Here is a tiny trained network, its code and every weight. The questions are about switching its units off for an input and a target symbol, where a switched-off unit gives its printed mean instead of its output.

import numpy as np


def w(rows, s, z=0):
    codes = np.array(rows[::2]) - 128.0
    scale = np.full(codes.shape[1], s)
    scale[-1] = z or s
    return codes * scale


def norm(h):
    return h / np.sqrt((h * h).mean(-1, keepdims=True) + 1e-5)


def f(y):
    return np.maximum(y, 0)


def softmax(a):
    e = np.exp(a - a.max(-1, keepdims=True))
    return e / e.sum(-1, keepdims=True)


def log_softmax(a):
    a = a - a.max(-1, keepdims=True)
    return a - np.log(np.exp(a).sum(-1, keepdims=True))


def net(x, mask):
    ids = ['αβδεζηθλμξστφψω'.index(c) for c in x.split()]
    T = len(ids)
    res = E[ids] + P[:T]
    r = norm(res)
    for j in range(3):
        rows = slice(2 * j, 2 * j + 2)
        q, k, v = (r @ M[0][rows].T for M in (Q, K, V))
        z = softmax(np.where(np.tri(T) > 0, q @ k.T / 2**0.5, -1e9)) @ v
        o = O[0][rows]
        res = res + np.where(mask[j], z, o[:, -1]) @ o[:, :-1]
    y = f(norm(res) @ A[0][:, :-1].T + A[0][:, -1])
    res = res + np.where(mask[3:7], y, B[0][:, -1]) @ B[0][:, :-1]
    return log_softmax(norm(res)[-1] @ U[:, :-1].T + U[:, -1])


Q, K, V, O, A, B = {}, {}, {}, {}, {}, {}
E = w([
[145,55,121,114,140],'α',
[178,153,126,250,248],'β',
[164,80,115,120,121],'δ',
[183,99,166,113,128],'ε',
[115,93,181,108,170],'ζ',
[165,50,174,91,131],'η',
[117,145,63,164,78],'θ',
[120,79,102,138,62],'λ',
[130,144,141,141,87],'μ',
[172,114,142,133,87],'ξ',
[145,125,178,119,136],'σ',
[84,166,125,152,86],'τ',
[128,77,99,119,153],'φ',
[101,121,87,136,166],'ψ',
[65,124,152,146,77],'ω',
],0.021)
P = w([
[74,185,89,2,132],'0',
[211,201,52,79,154],'1',
[107,197,95,50,155],'2',
[33,113,157,147,113],'3',
[115,134,140,98,113],'4',
[179,116,135,136,98],'5',
[128,112,131,119,118],'6',
[104,101,142,155,121],'7',
[133,120,129,140,130],'8',
[149,141,124,161,147],'9',
[117,91,145,129,114],'10',
[108,68,139,160,127],'11',
],0.0094)
Q[0] = w([
[197,158,111,131,99],'h1',
[133,186,89,3,126],'h1',
[136,140,92,7,105],'h2',
[127,59,101,189,105],'h2',
[195,240,157,132,104],'h3',
[91,60,101,135,105],'h3',
],0.011)
K[0] = w([
[98,122,139,129,144],'h1',
[93,142,122,2,99],'h1',
[56,150,145,35,115],'h2',
[172,155,171,217,165],'h2',
[120,109,113,59,133],'h3',
[176,131,135,136,171],'h3',
],0.015)
V[0] = w([
[147,91,178,98,161],'h1',
[3,87,146,157,132],'h1',
[133,191,169,161,115],'h2',
[135,170,180,100,153],'h2',
[133,147,133,128,195],'h3',
[160,85,122,103,92],'h3',
],0.018)
O[0] = w([
[87,109,139,246,139,151],'h1',
[47,103,151,88,200,24],'h1',
[161,239,95,71,164,108],'h2',
[139,229,113,170,213,140],'h2',
[84,107,79,124,120,66],'h3',
[89,186,153,148,70,255],'h3',
],0.011,0.005)
A[0] = w([
[210,86,122,174,254,236],'n1',
[194,107,131,200,127,252],'n2',
[131,228,49,194,95,179],'n3',
[32,105,153,145,37,180],'n4',
],0.0084,0.0026)
B[0] = w([
[189,83,240,95,182,193],'n1',
[249,148,254,53,190,247],'n2',
[15,115,154,118,123,254],'n3',
[133,187,244,69,239,244],'n4',
],0.0059,0.0066)
U = w([
[90,27,147,204,128,137],'α',
[165,106,60,147,187,126],'β',
[142,87,170,187,83,78],'δ',
[122,151,76,250,105,252],'ε',
[68,99,121,187,238,155],'ζ',
[110,99,175,219,141,68],'η',
[149,75,56,60,64,215],'θ',
[93,60,167,83,108,156],'λ',
[153,219,116,66,129,72],'μ',
[202,193,129,162,45,130],'ξ',
[142,230,116,216,254,144],'σ',
[153,134,106,50,182,104],'τ',
[49,88,169,139,140,61],'φ',
[105,60,119,80,178,120],'ψ',
[51,131,160,56,203,56],'ω',
],0.0099,0.0046)

Each question gives the input, a string of symbols that net reads in full, and the target symbol t.
The units are the heads (2 rows each of Q, K, V and O) and the neurons (one row each of A and B). Each row of codes is followed by its name. A weight is (code - 128) times the scale printed after its matrix; where a second scale follows, it is the last column's (O, A, B and U).
mask holds one flag per unit, heads first, then neurons. A switched-off unit (its flag False) gives its mean, the last column of its rows in O or B, instead of its output. The means were averaged over made-up inputs and are rounded, as every weight is.
A unit's drop is (log p(t) with every unit on - log p(t) with that unit switched off) / (log p(t) with every unit on - log p(t) with every unit switched off).
The circuit of an input: a set's keep is (log p(t) with only the set's units on - log p(t) with every unit switched off) / (log p(t) with every unit on - log p(t) with every unit switched off). Starting from all 7 units, units are removed one at a time, each time the one whose removal leaves the highest keep (on an exact tie, the one counted first), for as long as the keep stays at least 0.8.
circuit, biggest first: the units of the circuit, biggest drop first
heads that matter: for each layer, one digit per head in row order, 1 if its drop is at least 0.15 and else 0, layers parted by /
drop of u: that unit's drop, to one decimal
input ω μ τ ξ ξ μ ε ζ ξ ξ λ ω, target ξ: heads that matter : 100
input σ ξ τ, target σ: circuit, biggest first : [h2]
input τ μ ζ μ, target μ: circuit, biggest first : [h1; h2]
input ξ β φ ξ, target ξ: heads that matter : 110
input λ ζ λ α, target ζ: circuit, biggest first : [h1; h2]
input θ μ ξ δ σ α α ω θ ξ ξ α, target ξ: circuit, biggest first : [h1; h3]
input ξ σ λ θ μ ψ β η ω, target ω: circuit, biggest first : [h3; h2]
input α λ δ α α τ ψ λ θ λ, target λ: heads that matter : 110
input ω μ δ, target ω: heads that matter : 100
input ω ζ λ δ, target ζ: heads that matter : 100
input ψ ξ ψ ψ, target ξ: drop of h1 : 1.1
input τ ξ λ τ, target ξ: drop of h3 : 0.1
input σ σ σ ε, target σ: drop of h2 : 0.7
input τ σ τ δ, target σ: drop of h2 : 0.7
input ω ξ θ, target ω: circuit, biggest first : [h1]
input α σ ζ ξ ξ η θ ε β λ λ, target θ: circuit, biggest first : [h3; h2]
